X =
0	23	-2	-3	20	-9	2	-2	0	-8	8
4	16	-7	-3	19	-15	-5	2	5	-13	10
2	17	-6	-3	17	-11	-3	1	3	-10	7
0	6	-3	-3	-2	8	1	-2	-1	1	-6
5	13	-12	-1	-3	3	-11	3	7	-5	-5
3	-21	-5	-3	-3	-4	-3	1	4	-5	-2
-1	-2	3	-4	19	-13	8	-3	-2	-8	10
-1	13	1	-4	19	-9	6	-3	-2	-7	8
1	-5	-1	-3	7	-5	3	-2	1	-5	2
-1	-1	0	-4	5	1	5	-3	-2	-2	0
1	-22	0	-4	-3	0	4	-2	0	-2	-2
6	-35	-6	-3	3	-17	-6	3	9	-14	5
-1	-10	2	-4	-4	8	7	-4	-3	3	-6
2	-17	-1	-4	13	-15	3	-1	2	-11	9
2	7	-4	-3	16	-13	-1	0	4	-11	8
-1	-18	3	-4	-2	3	7	-4	-2	0	-3
Rows and columns are counted from 1.
(1, 1)	0
(9, 8)	-2
(11, 7)	4
(1, 4)	-3
(11, 11)	-2
(2, 8)	2
(1, 11)	8
(8, 4)	-4
(8, 9)	-2
(6, 1)	3
(7, 11)	10
(4, 3)	-3
(5, 11)	-5
(2, 1)	4
(12, 11)	5
(4, 1)	0
(3, 6)	-11
(10, 11)	0
(5, 7)	-11
(9, 9)	1
(2, 2)	16
(6, 3)	-5
(5, 5)	-3
(6, 8)	1
(11, 1)	1
(10, 3)	0
(13, 10)	3
(3, 2)	17
(1, 10)	-8
(7, 5)	19
(12, 3)	-6
(4, 11)	-6

x =
[[  0  -2  -1 -14  27 -10   1 -14]
 [  1  -3  -5  -5 -17  -8  15  -8]
 [  5   4 -11 -10  -5 -15  30 -10]
 [ -1  -3   5 -12  30  -3  -6 -10]]
Indices start at 1.
(1, 1) => 0
(3, 5) => -5
(2, 7) => 15
(3, 3) => -11
(3, 4) => -10
(2, 4) => -5
(1, 2) => -2
(1, 8) => -14
(3, 8) => -10
(1, 4) => -14
(4, 7) => -6
(1, 5) => 27
(2, 8) => -8
(4, 8) => -10
(3, 7) => 30
(4, 6) => -3

a =
[[-15  -3  16   2   0  -7 -19   5 -10]
 [  4 -13  -2   3  -2   5  -1  -3   1]
 [  2   0  -6  -5   0  -1   1  -1  -1]
 [  5 -26  -1  -8  -5   3  -9   5  -1]
 [ 20  16 -28 -17   1   6  29  17   1]
 [ -6   2   7   6   8  -1   6  -3  11]]
Rows and columns are counted from 1.
row 1 col 1 -> -15
row 2 col 5 -> -2
row 5 col 3 -> -28
row 1 col 3 -> 16
row 2 col 4 -> 3
row 6 col 5 -> 8
row 5 col 5 -> 1
row 3 col 6 -> -1
row 5 col 8 -> 17
row 4 col 3 -> -1
row 2 col 9 -> 1
row 5 col 7 -> 29
row 5 col 4 -> -17
row 2 col 2 -> -13
row 6 col 4 -> 6
row 6 col 9 -> 11
row 2 col 3 -> -2
row 3 col 3 -> -6
row 4 col 4 -> -8
row 3 col 4 -> -5
row 4 col 6 -> 3
row 1 col 6 -> -7
row 5 col 6 -> 6
row 4 col 8 -> 5

A =
[[  3.275   1.528  -4.284  -7.393 -15.063 -12.745  -0.390   1.885  -4.818
   -4.268]
 [  0.147  -0.711  -2.478  -1.351  -1.373   1.103  -1.564   0.566  -1.583
    2.691]
 [  4.624   3.113  -4.715  -4.956 -18.093 -14.255   0.220   2.716  -4.326
   -3.878]
 [-11.366   3.082  16.841   9.635   2.187   2.845  -2.379   1.800   7.941
   -5.518]
 [ -2.216   3.951   1.226  -2.736  -0.770  -6.942  -1.590  -6.999  -1.400
    2.192]
 [  0.544   0.801  -1.170  -6.924  -2.183   3.471   2.371   5.307   0.440
    4.324]
 [  0.124  -0.311  -2.042   2.094  -1.486   1.725  -0.644   1.923  -1.178
    3.274]
 [ -0.991  -2.829  -2.259  -1.790  -4.071  -2.671  -3.566  -2.274  -0.167
   -1.691]]
Rows and columns are counted from 1.
(1, 1)	3.275
(8, 10)	-1.691
(1, 9)	-4.818
(1, 5)	-15.063
(7, 3)	-2.042
(5, 3)	1.226
(2, 10)	2.691
(2, 6)	1.103
(4, 10)	-5.518
(8, 7)	-3.566
(4, 6)	2.845
(3, 5)	-18.093
(8, 4)	-1.790
(7, 10)	3.274
(6, 2)	0.801
(2, 8)	0.566
(7, 2)	-0.311
(5, 6)	-6.942
(7, 7)	-0.644
(4, 7)	-2.379
(3, 7)	0.220
(1, 10)	-4.268
(7, 5)	-1.486
(6, 9)	0.440
(4, 9)	7.941
(1, 2)	1.528
(5, 4)	-2.736
(2, 9)	-1.583
(8, 5)	-4.071
(3, 3)	-4.715
(3, 4)	-4.956
(8, 6)	-2.671

data =
 -1   -4    0   20    3   25    0    9  -18   -1    8    0   -7   -4   31
  1    1   -2   22    3   -7    0  -22   15    0   -8    0    2   14   25
Indices start at 1.
(1, 1) -> -1
(1, 4) -> 20
(2, 10) -> 0
(2, 12) -> 0
(1, 9) -> -18
(2, 7) -> 0
(2, 3) -> -2
(1, 5) -> 3
(2, 9) -> 15
(2, 1) -> 1

W =
-10  -20   21  -22   14  -15   22
 21  -22    7   32   18  -16    2
 -6    0   -3  -24    3    3    7
  4    3   -8   16    7  -23   -9
  4    3   -8   16    7  -23   -8
Indices start at 1.
row 1 col 1 = -10
row 2 col 1 = 21
row 4 col 3 = -8
row 4 col 1 = 4
row 2 col 4 = 32
row 5 col 6 = -23
row 2 col 5 = 18
row 3 col 5 = 3
row 1 col 6 = -15
row 3 col 4 = -24
row 1 col 5 = 14
row 3 col 6 = 3
row 2 col 2 = -22

m =
9.507	1.004	-5.310	-2.327	3.061	5.078	-8.027	1.907	5.654	-7.196	2.816	2.611	7.312
17.771	0.210	-12.870	-6.728	4.375	8.504	-18.456	2.058	9.703	-16.822	3.868	3.473	13.141
3.487	1.643	0.264	0.906	2.068	2.497	-0.319	1.835	2.624	-0.159	2.015	1.978	2.987
16.544	0.345	-11.728	-6.067	4.170	7.971	-16.876	2.047	9.078	-15.385	3.702	3.344	12.252
7.647	1.238	-3.547	-1.312	2.733	4.228	-5.578	1.908	4.668	-5.006	2.548	2.412	5.927
7.693	1.231	-3.593	-1.338	2.742	4.252	-5.642	1.907	4.695	-5.062	2.555	2.417	5.964
15.932	0.417	-11.154	-5.736	4.065	7.699	-16.080	2.044	8.761	-14.667	3.617	3.279	11.804
16.546	0.326	-11.752	-6.077	4.181	7.999	-16.914	2.035	9.105	-15.395	3.713	3.346	12.279
7.681	1.202	-3.615	-1.344	2.758	4.290	-5.682	1.887	4.730	-5.060	2.571	2.419	5.995
Rows and columns are counted from 1.
(1, 1) => 9.507
(1, 2) => 1.004
(2, 7) => -18.456
(3, 13) => 2.987
(7, 12) => 3.279
(4, 3) => -11.728
(8, 3) => -11.752
(7, 5) => 4.065
(8, 1) => 16.546
(2, 12) => 3.473
(3, 2) => 1.643
(8, 13) => 12.279
(4, 5) => 4.170
(8, 6) => 7.999
(7, 7) => -16.080
(2, 13) => 13.141
(2, 1) => 17.771
(5, 8) => 1.908
(9, 4) => -1.344
(5, 1) => 7.647
(4, 12) => 3.344
(9, 7) => -5.682
(8, 10) => -15.395
(4, 13) => 12.252
(2, 6) => 8.504
(7, 10) => -14.667
(8, 8) => 2.035
(3, 11) => 2.015
(3, 5) => 2.068
(9, 13) => 5.995
(7, 9) => 8.761
(7, 8) => 2.044
(2, 2) => 0.210
(6, 8) => 1.907
(2, 8) => 2.058

M =
 -16   501    12     5   226   139   124   144   182   655
-103   323   517   113   167   415  -306    -1    12  -134
-161   276   533    79   165   437  -263     7    11  -125
 256   188   -42   -45   -21   343  -573   109    16    14
-304    33    48    78   397   -13  -172   117   243   565
 235    80  -121  -150    25   325  -387   131    14    53
 300   171   382   -72   -70   -55    84   303   -25   388
 186    36   -79  -134    45   243  -221   118    10    51
   4   510     7    -7   212   153   125   126   163   652
-511   -99   273    90   183   195  -156   181  -204   285
 218    46   -92  -164    43   280  -282   122    13    58
 206   315   121    93    25   326  -605    57    32   -54
-448  -127   162   104   300    48  -228   159   -78   423
 245   452   289  -142   -22   -40   148   254   -96   533
Indices start at 1.
row 1 col 1: -16
row 3 col 2: 276
row 1 col 5: 226
row 11 col 10: 58
row 12 col 1: 206
row 7 col 10: 388
row 14 col 5: -22
row 9 col 10: 652
row 2 col 10: -134
row 5 col 1: -304
row 14 col 1: 245
row 3 col 10: -125
row 7 col 4: -72
row 2 col 3: 517
row 3 col 8: 7
row 6 col 9: 14
row 14 col 3: 289
row 4 col 8: 109
row 5 col 5: 397
row 8 col 3: -79
row 13 col 4: 104
row 13 col 2: -127
row 2 col 6: 415
row 4 col 3: -42
row 4 col 6: 343
row 4 col 5: -21
row 2 col 7: -306
row 1 col 6: 139
row 7 col 1: 300
row 14 col 4: -142
row 11 col 5: 43
row 4 col 4: -45
row 11 col 7: -282
row 1 col 10: 655
row 10 col 5: 183
